Here is a tiny trained network, its code and every weight. The questions are about switching its units off for an input and a target symbol, where a switched-off unit gives its printed mean instead of its output.

import numpy as np


def w(rows, s, z=0):
    codes = np.array(rows[::2]) - 128.0
    scale = np.full(codes.shape[1], s)
    scale[-1] = z or s
    return codes * scale


def f(y):
    return y / 2 * (1 + np.tanh(0.7978845608 * (y + 0.044715 * y**3)))


def softmax(a):
    e = np.exp(a - a.max(-1, keepdims=True))
    return e / e.sum(-1, keepdims=True)


def log_softmax(a):
    a = a - a.max(-1, keepdims=True)
    return a - np.log(np.exp(a).sum(-1, keepdims=True))


def net(x, mask):
    ids = ['ΘΦαγδημπτψω'.index(c) for c in x.split()]
    T = len(ids)
    res = E[ids] + P[:T]
    u = 0
    for l in range(2):
        r = res
        for j in range(2):
            rows = slice(3 * j, 3 * j + 3)
            q, k, v = (r @ M[l][rows].T for M in (Q, K, V))
            z = softmax(np.where(np.tri(T) > 0, q @ k.T / 3**0.5, -1e9)) @ v
            o = O[l][rows]
            res = res + np.where(mask[u + j], z, o[:, -1]) @ o[:, :-1]
        u += 2
        y = f(res @ A[l][:, :-1].T + A[l][:, -1])
        res = res + np.where(mask[u : u + 16], y, B[l][:, -1]) @ B[l][:, :-1]
        u += 16
    return log_softmax(res[-1] @ U[:, :-1].T + U[:, -1])


Q, K, V, O, A, B = {}, {}, {}, {}, {}, {}
E = w([
[106,105,177,152,94],'Θ',
[110,161,183,152,108],'Φ',
[140,117,69,141,88],'α',
[173,183,143,81,63],'γ',
[159,247,117,74,153],'δ',
[104,81,163,144,103],'η',
[227,89,126,131,127],'μ',
[250,151,181,151,90],'π',
[187,193,90,111,231],'τ',
[141,80,114,40,72],'ψ',
[91,153,52,98,81],'ω',
],0.022)
P = w([
[111,159,42,70,3],'0',
[103,144,77,99,28],'1',
[98,135,102,109,51],'2',
[99,128,120,110,77],'3',
[98,121,134,109,99],'4',
[98,117,147,107,117],'5',
[98,117,155,103,140],'6',
[101,117,164,103,159],'7',
[100,113,170,99,174],'8',
[101,111,178,101,185],'9',
[102,115,180,95,208],'10',
[103,109,188,106,206],'11',
[102,107,194,119,210],'12',
],0.0063)
Q[0] = w([
[123,184,152,136,113],'0.h1',
[160,129,253,161,138],'0.h1',
[187,153,35,201,126],'0.h1',
[175,146,178,154,108],'0.h2',
[182,104,49,160,155],'0.h2',
[187,33,83,140,137],'0.h2',
],0.012)
K[0] = w([
[165,183,190,81,134],'0.h1',
[225,82,228,59,193],'0.h1',
[205,153,36,248,119],'0.h1',
[255,154,159,151,140],'0.h2',
[200,118,41,185,173],'0.h2',
[181,39,55,178,155],'0.h2',
],0.0093)
V[0] = w([
[185,12,57,115,131],'0.h1',
[140,125,37,254,167],'0.h1',
[149,92,81,164,141],'0.h1',
[116,140,106,135,113],'0.h2',
[100,162,109,115,47],'0.h2',
[159,120,247,72,29],'0.h2',
],0.0075)
O[0] = w([
[144,3,26,178,124,250],'0.h1',
[94,60,84,23,159,71],'0.h1',
[122,73,86,116,134,144],'0.h1',
[114,125,144,156,123,99],'0.h2',
[65,149,156,253,132,63],'0.h2',
[117,208,55,214,189,174],'0.h2',
],0.0062,0.0019)
A[0] = w([
[39,122,110,85,157,19],'0.n1',
[189,117,144,100,32,69],'0.n2',
[129,105,107,101,135,76],'0.n3',
[119,159,93,77,152,78],'0.n4',
[165,102,171,153,177,48],'0.n5',
[92,128,170,88,157,47],'0.n6',
[104,179,5,115,133,115],'0.n7',
[81,150,179,169,158,144],'0.n8',
[115,79,110,79,175,51],'0.n9',
[137,142,178,115,134,72],'0.n10',
[123,82,199,172,195,15],'0.n11',
[103,114,145,87,116,85],'0.n12',
[98,64,97,164,100,108],'0.n13',
[55,120,130,141,178,255],'0.n14',
[110,146,108,134,76,57],'0.n15',
[150,147,154,134,126,162],'0.n16',
],0.012,0.0036)
B[0] = w([
[131,109,60,139,157,116],'0.n1',
[97,106,145,5,134,204],'0.n2',
[128,165,127,165,130,173],'0.n3',
[130,116,124,151,91,251],'0.n4',
[90,87,140,154,174,189],'0.n5',
[134,138,122,162,158,142],'0.n6',
[114,109,167,25,127,237],'0.n7',
[170,93,131,167,118,204],'0.n8',
[156,152,147,199,140,254],'0.n9',
[131,110,100,162,138,148],'0.n10',
[135,131,46,102,148,141],'0.n11',
[96,119,103,153,125,114],'0.n12',
[166,175,161,206,128,185],'0.n13',
[88,107,151,116,67,166],'0.n14',
[164,130,145,154,149,139],'0.n15',
[147,74,107,116,136,193],'0.n16',
],0.02,0.0048)
Q[1] = w([
[167,165,65,88,168],'1.h1',
[104,188,53,114,175],'1.h1',
[178,172,146,88,79],'1.h1',
[242,73,255,148,33],'1.h2',
[124,16,46,237,34],'1.h2',
[102,221,177,163,106],'1.h2',
],0.0073)
K[1] = w([
[199,177,175,121,115],'1.h1',
[175,149,195,142,102],'1.h1',
[147,161,116,109,86],'1.h1',
[122,149,132,96,207],'1.h2',
[53,87,202,174,255],'1.h2',
[79,208,61,153,180],'1.h2',
],0.0094)
V[1] = w([
[122,151,121,131,6],'1.h1',
[175,87,152,164,119],'1.h1',
[146,117,69,111,94],'1.h1',
[177,27,110,138,81],'1.h2',
[134,141,140,104,106],'1.h2',
[117,115,158,150,50],'1.h2',
],0.013)
O[1] = w([
[80,17,77,11,210,122],'1.h1',
[185,186,190,76,52,255],'1.h1',
[128,139,116,111,191,125],'1.h1',
[157,163,15,151,62,206],'1.h2',
[113,164,92,73,169,235],'1.h2',
[183,3,71,118,50,65],'1.h2',
],0.0065,0.0066)
A[1] = w([
[51,129,104,136,95,186],'1.n1',
[165,101,136,28,158,209],'1.n2',
[119,137,191,121,132,174],'1.n3',
[76,135,174,160,114,116],'1.n4',
[131,173,108,136,102,88],'1.n5',
[179,95,93,111,130,144],'1.n6',
[147,164,102,114,130,64],'1.n7',
[81,86,111,151,157,73],'1.n8',
[134,98,139,6,139,183],'1.n9',
[48,98,121,47,74,73],'1.n10',
[71,151,127,91,78,112],'1.n11',
[94,101,133,34,111,81],'1.n12',
[102,109,110,70,84,167],'1.n13',
[114,78,113,186,148,48],'1.n14',
[173,141,133,87,158,3],'1.n15',
[140,113,160,158,165,108],'1.n16',
],0.016,0.0052)
B[1] = w([
[188,76,96,119,96,132],'1.n1',
[141,125,214,73,86,253],'1.n2',
[118,120,83,104,175,161],'1.n3',
[114,58,172,123,134,140],'1.n4',
[131,135,131,130,115,137],'1.n5',
[105,146,105,128,173,168],'1.n6',
[114,105,115,112,151,148],'1.n7',
[149,100,97,173,101,127],'1.n8',
[108,164,3,146,105,246],'1.n9',
[173,77,89,55,111,158],'1.n10',
[98,137,147,170,122,140],'1.n11',
[115,151,211,226,163,185],'1.n12',
[98,139,152,143,188,165],'1.n13',
[100,178,131,95,131,134],'1.n14',
[125,70,147,189,144,189],'1.n15',
[120,133,95,127,112,151],'1.n16',
],0.027,0.023)
U = w([
[166,173,117,23,102,254],'Θ',
[186,133,156,162,87,82],'Φ',
[85,196,166,133,131,186],'α',
[202,145,95,185,187,136],'γ',
[125,118,113,106,162,99],'δ',
[169,135,161,154,99,73],'η',
[81,65,161,131,150,110],'μ',
[211,188,255,79,204,168],'π',
[114,128,103,105,179,30],'τ',
[143,136,137,131,140,60],'ψ',
[113,100,55,154,100,26],'ω',
],0.0082,0.0054)

Each question gives the input, a string of symbols that net reads in full, and the target symbol t.
The units are the heads (3 rows each of Q, K, V and O) and the neurons (one row each of A and B). Each row of codes is followed by its name. A weight is (code - 128) times the scale printed after its matrix; where a second scale follows, it is the last column's (O, A, B and U).
mask holds one flag per unit, layer by layer, with each layer's heads first. A switched-off unit (its flag False) gives its mean, the last column of its rows in O or B, instead of its output. The means were averaged over made-up inputs and are rounded, as every weight is.
A unit's drop is (log p(t) with every unit on - log p(t) with that unit switched off) / (log p(t) with every unit on - log p(t) with every unit switched off).
The circuit of an input: a set's keep is (log p(t) with only the set's units on - log p(t) with every unit switched off) / (log p(t) with every unit on - log p(t) with every unit switched off). Starting from the 12 units with the biggest drops (on a tie, the unit counted first), units are removed one at a time, each time the one whose removal leaves the highest keep (on an exact tie, the one counted first), for as long as the keep stays at least 0.8.
circuit, biggest first: the units of the circuit, biggest drop first
most important unit: the unit with the biggest drop
k most important neurons: the k neurons with the biggest drops, biggest first
top k neurons in layer l: the k neurons of layer l with the biggest drops, biggest first
which heads matter: for each layer, one digit per head in row order, 1 if its drop is at least 0.15 and else 0, layers parted by /
input τ γ γ μ τ γ γ, target γ: circuit, biggest first	1.n2, 0.h2
input τ γ Θ δ μ η μ δ μ η, target Φ: top 2 neurons in layer 1	1.n9, 1.n2
input Θ μ Φ Θ τ π τ Θ, target μ: which heads matter	01 / 01
input μ τ Θ, target μ: circuit, biggest first	1.n9, 1.n2
input π η π η π, target π: circuit, biggest first	1.n9
input π μ π Φ τ μ Θ γ π η τ τ π, target γ: 3 most important neurons	1.n2, 0.n7, 0.n5
input τ τ δ Θ τ τ τ δ, target Θ: which heads matter	11 / 00
input τ μ τ τ τ π τ τ δ π τ δ Φ, target μ: which heads matter	01 / 11
input τ Φ π τ τ τ τ τ π Θ π, target π: top 3 neurons in layer 0	0.n2, 0.n7, 0.n9
input τ μ π ψ γ τ Θ π γ μ μ μ, target γ: 3 most important neurons	1.n2, 0.n7, 0.n5
input π α τ τ τ δ μ Θ π δ δ, target π: 3 most important neurons	1.n9, 0.n10, 0.n2
input τ Θ δ Θ π τ, target Θ: 4 most important neurons	1.n12, 0.n2, 0.n5, 0.n8
input Θ Θ γ μ, target α: circuit, biggest first	1.n9, 1.n2, 1.n12, 0.n2
input μ τ μ τ τ μ, target π: 4 most important neurons	1.n9, 0.n2, 0.n7, 0.n14
input τ τ Θ τ, target π: top 3 neurons in layer 0	0.n9, 0.n5, 0.n2
input τ η τ τ δ τ γ, target α: 4 most important neurons	1.n9, 1.n12, 0.n2, 1.n2
input Θ τ η, target μ: which heads matter	01 / 01
input Φ τ Θ α α Θ τ π τ π ω τ α, target π: most important unit	1.n9
input γ γ α α Θ ω μ τ ψ, target α: 3 most important neurons	1.n12, 1.n9, 1.n2
input Θ ω Θ τ τ ω Θ τ ω μ τ μ, target Θ: which heads matter	11 / 10
input μ Φ τ τ τ τ π τ μ π, target Θ: which heads matter	01 / 10
input ω μ τ τ ω η Θ ω, target ω: which heads matter	00 / 10
input α τ η μ γ, target α: which heads matter	00 / 00
input δ Θ Θ Θ, target τ: which heads matter	11 / 11
input ω μ γ μ μ Θ τ τ α δ ψ μ, target γ: which heads matter	10 / 10
input μ τ δ Φ τ μ α, target α: top 2 neurons in layer 0	0.n7, 0.n2
input η τ γ π τ, target Θ: 2 most important neurons	0.n2, 1.n12
input η γ δ μ δ, target Θ: 3 most important neurons	1.n12, 0.n9, 0.n2
input γ μ μ, target Θ: which heads matter	11 / 00
input μ τ π π π Φ Θ π, target γ: circuit, biggest first	1.n2
